Here is a tiny trained network, its code and every weight. The questions are about switching its units off for an input and a class, where a switched-off unit gives its printed mean instead of its output.

import numpy as np


def w(rows, s, z=0):
    codes = np.array(rows[::2]) - 128.0
    scale = np.full(codes.shape[1], s)
    scale[-1] = z or s
    return codes * scale


def f(y):
    return np.maximum(y, 0)


def log_softmax(a):
    a = a - a.max(-1, keepdims=True)
    return a - np.log(np.exp(a).sum(-1, keepdims=True))


def net(x, mask):
    res = np.array(x, float).reshape(1, 4) / 4 @ E
    y = f(res @ A[0][:, :-1].T + A[0][:, -1])
    res = res + np.where(mask, y, B[0][:, -1]) @ B[0][:, :-1]
    return log_softmax(res[-1] @ U[:, :-1].T + U[:, -1])


A, B = {}, {}
E = w([
[167,166,180,174,189,83,97,199,140,61,160],'x0',
[133,135,248,103,83,108,71,85,180,162,177],'x1',
[68,106,82,98,116,38,108,132,224,82,75],'x2',
[157,35,169,162,187,88,156,51,151,141,118],'x3',
],0.012)
A[0] = w([
[138,142,103,137,127,160,102,167,39,187,184,118],'neuron 1',
[116,147,161,112,68,76,123,142,188,162,151,73],'neuron 2',
[169,126,160,140,141,162,157,138,69,145,140,77],'neuron 3',
[174,60,114,185,203,83,130,88,140,147,119,80],'neuron 4',
[132,155,51,112,215,101,197,123,120,112,136,80],'neuron 5',
[130,93,94,95,128,70,87,154,167,84,69,114],'neuron 6',
[194,176,169,183,231,75,104,183,151,45,146,117],'neuron 7',
[124,61,127,97,98,115,184,89,111,186,90,107],'neuron 8',
[96,93,81,76,110,126,152,111,183,88,98,94],'neuron 9',
[143,77,128,95,149,74,171,78,73,115,143,89],'neuron 10',
[133,77,144,111,201,63,180,81,116,186,120,91],'neuron 11',
[146,161,205,111,82,162,62,42,170,180,131,185],'neuron 12',
[88,120,109,112,123,56,129,107,197,91,95,73],'neuron 13',
[162,158,163,203,200,69,97,198,130,91,133,2],'neuron 14',
[66,160,112,72,43,126,114,222,84,134,119,90],'neuron 15',
[113,239,54,90,87,146,73,154,63,107,141,79],'neuron 16',
[133,76,112,140,153,134,156,76,125,139,129,121],'neuron 17',
[79,126,75,109,99,38,136,190,142,109,89,90],'neuron 18',
[110,108,102,105,102,104,70,115,160,88,56,140],'neuron 19',
[139,108,143,236,170,78,180,59,145,123,143,122],'neuron 20',
[90,135,124,118,140,83,67,161,136,148,58,51],'neuron 21',
[135,126,116,133,91,189,185,83,99,166,179,76],'neuron 22',
[121,129,2,156,173,172,159,169,97,162,60,100],'neuron 23',
[160,137,150,178,181,182,157,137,59,170,163,121],'neuron 24',
[140,162,170,44,97,120,20,130,114,143,162,67],'neuron 25',
[142,131,67,176,169,139,219,157,71,59,56,83],'neuron 26',
[82,113,73,57,32,147,191,57,131,234,59,130],'neuron 27',
],0.0085,0.0032)
B[0] = w([
[124,92,158,120,165,161,178,95,120,101,65,203],'neuron 1',
[99,100,191,200,177,127,140,87,128,177,163,182],'neuron 2',
[191,159,191,169,124,173,167,97,82,112,95,182],'neuron 3',
[104,198,121,56,148,181,123,158,145,222,110,193],'neuron 4',
[115,110,189,135,128,81,131,100,177,156,161,179],'neuron 5',
[168,137,172,182,126,158,142,97,97,76,75,196],'neuron 6',
[72,56,2,175,71,136,81,179,86,95,159,234],'neuron 7',
[82,77,112,129,110,137,52,215,115,109,130,191],'neuron 8',
[161,126,159,155,119,180,128,77,74,53,97,184],'neuron 9',
[118,161,143,98,167,143,136,184,178,121,122,166],'neuron 10',
[99,177,125,90,185,168,130,151,157,193,135,189],'neuron 11',
[94,104,188,165,111,43,148,118,173,109,192,220],'neuron 12',
[184,104,149,174,136,137,119,72,111,88,69,201],'neuron 13',
[183,92,47,181,72,159,80,220,131,84,188,201],'neuron 14',
[98,144,148,60,181,174,107,205,194,175,87,208],'neuron 15',
[113,158,135,102,196,139,81,178,202,197,78,221],'neuron 16',
[72,170,105,127,167,153,133,177,161,119,99,173],'neuron 17',
[177,96,177,131,188,128,90,122,77,154,85,197],'neuron 18',
[169,131,175,136,158,155,113,133,66,106,106,189],'neuron 19',
[94,190,157,70,178,142,99,211,168,179,96,193],'neuron 20',
[178,144,143,123,167,150,99,103,112,91,78,164],'neuron 21',
[183,77,112,182,110,146,85,115,67,76,107,192],'neuron 22',
[96,74,146,140,188,40,150,51,176,165,206,226],'neuron 23',
[154,140,192,182,167,173,114,75,53,81,94,211],'neuron 24',
[113,120,153,159,144,80,134,102,174,193,168,192],'neuron 25',
[124,76,153,164,156,20,159,37,177,207,194,215],'neuron 26',
[96,81,35,154,53,141,38,181,51,85,201,252],'neuron 27',
],0.0068,0.014)
U = w([
[134,112,189,153,148,2,123,37,193,144,234,102],'0',
[130,98,19,147,94,175,74,179,93,48,193,101],'1',
[240,153,204,156,164,201,114,53,82,45,45,98],'2',
[98,209,141,57,183,204,99,186,214,181,78,112],'3',
[109,167,139,125,144,91,136,129,100,89,138,250],'4',
[183,216,91,45,89,61,180,90,170,59,130,96],'5',
[242,236,42,62,29,135,198,60,161,136,108,94],'6',
],0.009,0.013)

Each question gives the input, the list of numbers given to net, and the class t.
The units are the neurons (one row each of A and B). Each row of codes is followed by its name. A weight is (code - 128) times the scale printed after its matrix; where a second scale follows, it is the last column's (A, B and U).
mask holds one flag per neuron, in row order. A switched-off neuron (its flag False) gives its mean, the last column of its row in B, instead of its output. The means were averaged over made-up inputs and are rounded, as every weight is.
A unit's drop is (log p(t) with every unit on - log p(t) with that unit switched off) / (log p(t) with every unit on - log p(t) with every unit switched off).
The circuit of an input: a set's keep is (log p(t) with only the set's units on - log p(t) with every unit switched off) / (log p(t) with every unit on - log p(t) with every unit switched off). Starting from the 12 units with the biggest drops (on a tie, the unit counted first), units are removed one at a time, each time the one whose removal leaves the highest keep (on an exact tie, the one counted first), for as long as the keep stays at least 0.8.
units of the circuit, in order: the units of the circuit, biggest drop first
most important unit: the unit with the biggest drop
k most important neurons: the k neurons with the biggest drops, biggest first
drop when u is switched off: that unit's drop, to one decimal
input [4,3,-4,-2], class 1: units of the circuit, in order => [neuron 7]
input [2,3,-6,8], class 3: units of the circuit, in order => [neuron 20; neuron 4]
input [-2,-8,3,7], class 0: 2 most important neurons => [neuron 26; neuron 23]
input [-2,-5,-2,-6], class 3: 2 most important neurons => [neuron 16; neuron 15]
input [-3,0,8,7], class 2: 3 most important neurons => [neuron 13; neuron 9; neuron 6]
input [5,-7,-7,4], class 0: 2 most important neurons => [neuron 26; neuron 23]
input [6,-7,6,8], class 3: 2 most important neurons => [neuron 4; neuron 20]
input [-5,-8,1,-5], class 0: 2 most important neurons => [neuron 23; neuron 26]
input [5,-6,-2,2], class 0: 2 most important neurons => [neuron 26; neuron 27]
input [-4,-4,3,3], class 0: 2 most important neurons => [neuron 23; neuron 7]
input [3,-4,4,-4], class 0: units of the circuit, in order => [neuron 26; neuron 23]
input [3,5,-4,-6], class 3: 3 most important neurons => [neuron 26; neuron 23; neuron 16]
input [-6,1,-5,4], class 1: 2 most important neurons => [neuron 27; neuron 8]
input [8,-3,-6,-1], class 1: most important unit => neuron 7
input [8,4,-2,8], class 1: 2 most important neurons => [neuron 7; neuron 14]
input [5,-7,-7,8], class 3: 2 most important neurons => [neuron 4; neuron 20]
input [-8,-2,3,4], class 1: drop when neuron 27 is switched off => 0.6
input [7,-8,-1,-5], class 0: drop when neuron 23 is switched off => 0.3
input [7,-3,-2,1], class 1: drop when neuron 7 is switched off => 0.1
input [5,-5,6,5], class 2: most important unit => neuron 6
input [3,7,-5,8], class 3: drop when neuron 20 is switched off => 0.5
input [7,6,-5,7], class 1: 2 most important neurons => [neuron 7; neuron 14]
